Below are the code and all the weights of a small trained network. Each question names an input and a class and asks about switching units off, where a switched-off unit gives its printed mean instead of its output.

import numpy as np


def w(rows, s, z=0):
    codes = np.array(rows[::2]) - 128.0
    scale = np.full(codes.shape[1], s)
    scale[-1] = z or s
    return codes * scale


def f(y):
    return y / 2 * (1 + np.tanh(0.7978845608 * (y + 0.044715 * y**3)))


def log_softmax(a):
    a = a - a.max(-1, keepdims=True)
    return a - np.log(np.exp(a).sum(-1, keepdims=True))


def net(x, mask):
    res = np.array(x, float).reshape(1, 4) / 4 @ E
    y = f(res @ A[0][:, :-1].T + A[0][:, -1])
    res = res + np.where(mask, y, B[0][:, -1]) @ B[0][:, :-1]
    return log_softmax(res[-1] @ U[:, :-1].T + U[:, -1])


A, B = {}, {}
E = w([
[156,226,254,203,98,184],'x0',
[116,192,84,77,16,130],'x1',
[250,87,59,181,96,151],'x2',
[81,140,89,219,100,41],'x3',
],0.0093)
A[0] = w([
[183,162,179,58,150,196,81],'N1',
[133,103,99,91,149,102,123],'N2',
[126,94,158,203,200,80,54],'N3',
[115,98,85,92,142,82,121],'N4',
[203,111,108,150,102,151,97],'N5',
[67,124,167,103,123,127,107],'N6',
[201,108,104,168,109,121,127],'N7',
[84,186,186,211,109,224,123],'N8',
[121,79,171,196,220,98,60],'N9',
[49,168,156,50,140,122,124],'N10',
[74,147,77,234,115,56,13],'N11',
[144,181,69,117,20,143,81],'N12',
[110,226,71,99,65,106,82],'N13',
[137,160,173,176,52,218,117],'N14',
[180,109,167,23,168,215,3],'N15',
[158,175,110,25,80,177,84],'N16',
[134,103,145,171,234,162,84],'N17',
[174,117,55,231,85,154,121],'N18',
[123,182,155,235,94,48,100],'N19',
[145,103,119,204,84,53,90],'N20',
[114,101,94,111,121,112,105],'N21',
[53,115,165,106,119,130,118],'N22',
[83,158,123,107,10,110,86],'N23',
[91,89,63,80,98,97,112],'N24',
[133,148,122,143,123,70,20],'N25',
[126,107,57,110,137,106,131],'N26',
[135,148,107,92,46,135,89],'N27',
[129,189,171,184,92,142,104],'N28',
[169,114,82,191,90,117,111],'N29',
[62,138,168,112,126,126,103],'N30',
[57,169,115,214,102,6,31],'N31',
[145,172,176,201,142,162,116],'N32',
[52,182,144,109,145,51,117],'N33',
[133,77,164,76,112,192,36],'N34',
[105,65,98,72,157,84,118],'N35',
[77,181,146,111,161,90,124],'N36',
[89,93,33,113,121,135,103],'N37',
[58,156,168,80,150,99,110],'N38',
[103,188,91,122,53,124,73],'N39',
[71,154,140,112,151,123,110],'N40',
[131,188,158,193,112,138,106],'N41',
[228,98,92,130,108,207,115],'N42',
[176,120,95,162,108,167,82],'N43',
[182,144,102,141,128,129,90],'N44',
[75,162,150,108,152,109,117],'N45',
[47,136,155,102,172,153,119],'N46',
],0.012,0.0063)
B[0] = w([
[65,158,145,67,124,122,220],'N1',
[127,121,171,101,107,104,181],'N2',
[125,87,136,175,164,176,188],'N3',
[139,96,175,99,79,69,202],'N4',
[158,169,98,154,121,118,186],'N5',
[153,150,102,156,128,111,176],'N6',
[158,161,112,147,134,124,198],'N7',
[151,100,137,102,88,83,245],'N8',
[145,64,150,203,151,177,208],'N9',
[170,155,91,146,127,122,228],'N10',
[42,166,138,43,155,179,192],'N11',
[133,95,128,160,142,159,208],'N12',
[135,82,146,186,147,171,197],'N13',
[111,83,145,102,102,74,227],'N14',
[7,179,99,67,178,159,226],'N15',
[82,107,128,152,161,178,209],'N16',
[126,69,151,200,163,187,206],'N17',
[164,174,90,152,124,103,230],'N18',
[56,144,141,62,120,120,206],'N19',
[111,173,96,97,159,151,189],'N20',
[109,105,144,121,114,102,165],'N21',
[158,139,99,150,119,119,182],'N22',
[133,67,133,183,164,181,195],'N23',
[130,108,171,110,97,102,222],'N24',
[95,123,120,112,138,139,128],'N25',
[122,122,161,101,106,111,205],'N26',
[149,93,139,177,142,152,178],'N27',
[135,99,162,112,71,95,200],'N28',
[141,165,108,138,149,110,197],'N29',
[152,154,113,160,123,110,178],'N30',
[78,183,98,61,185,163,205],'N31',
[139,87,154,109,105,88,213],'N32',
[163,163,109,140,143,123,198],'N33',
[71,150,123,91,145,142,169],'N34',
[133,93,166,107,84,76,226],'N35',
[177,155,106,139,131,113,182],'N36',
[135,126,178,119,101,107,215],'N37',
[162,129,85,146,120,118,207],'N38',
[115,76,142,162,154,180,179],'N39',
[148,157,98,154,118,116,170],'N40',
[125,95,167,109,90,83,191],'N41',
[165,182,92,141,131,112,224],'N42',
[173,156,104,142,124,124,170],'N43',
[151,142,102,146,114,125,153],'N44',
[160,156,107,156,129,109,178],'N45',
[175,157,83,155,130,129,206],'N46',
],0.012,0.011)
U = w([
[119,71,198,101,54,14,85],'0',
[208,221,19,182,131,95,102],'1',
[2,183,106,67,165,175,255],'2',
[118,11,151,235,168,239,47],'3',
],0.0097,0.0068)

Each question gives the input, the list of numbers given to net, and the class t.
The units are the neurons (one row each of A and B). Each row of codes is followed by its name. A weight is (code - 128) times the scale printed after its matrix; where a second scale follows, it is the last column's (A, B and U).
mask holds one flag per neuron, in row order. A switched-off neuron (its flag False) gives its mean, the last column of its row in B, instead of its output. The means were averaged over made-up inputs and are rounded, as every weight is.
A unit's drop is (log p(t) with every unit on - log p(t) with that unit switched off) / (log p(t) with every unit on - log p(t) with every unit switched off).
The circuit of an input: a set's keep is (log p(t) with only the set's units on - log p(t) with every unit switched off) / (log p(t) with every unit on - log p(t) with every unit switched off). Starting from the 12 units with the biggest drops (on a tie, the unit counted first), units are removed one at a time, each time the one whose removal leaves the highest keep (on an exact tie, the one counted first), for as long as the keep stays at least 0.8.
circuit, biggest first: the units of the circuit, biggest drop first
top k neurons: the k neurons with the biggest drops, biggest first
drop of u: that unit's drop, to one decimal
input [-5,6,2,6], class 2: circuit, biggest first -> [N11]
input [4,-3,4,-5], class 2: top 3 neurons -> [N15; N1; N35]
input [7,-3,7,-4], class 0: top 2 neurons -> [N14; N32]
input [5,7,3,-7], class 2: top 3 neurons -> [N1; N15; N9]
input [-7,4,-6,-7], class 0: top 3 neurons -> [N35; N4; N24]
input [2,4,-7,-7], class 1: top 3 neurons -> [N10; N46; N38]
input [8,-8,8,-3], class 0: top 2 neurons -> [N32; N14]
input [1,-8,-3,6], class 3: top 2 neurons -> [N9; N3]
input [-7,5,6,7], class 0: top 2 neurons -> [N4; N24]
input [-7,-6,-7,-7], class 0: top 4 neurons -> [N35; N4; N2; N42]
input [-6,-3,2,8], class 2: top 2 neurons -> [N11; N31]
input [0,8,-7,-4], class 3: top 3 neurons -> [N23; N16; N13]
input [-6,-8,-8,-2], class 1: top 2 neurons -> [N46; N10]
input [1,-2,5,6], class 2: circuit, biggest first -> [N11]
input [-1,1,-6,8], class 2: top 2 neurons -> [N11; N31]
input [7,5,1,-8], class 2: top 3 neurons -> [N15; N16; N1]
input [3,-7,2,5], class 3: drop of N9 -> 0.9
input [1,-1,6,-7], class 2: drop of N1 -> 0.5
input [-1,1,-7,-2], class 1: drop of N24 -> 0.0
input [5,-1,4,-8], class 2: circuit, biggest first -> [N15]
input [0,3,3,4], class 2: drop of N11 -> 0.1
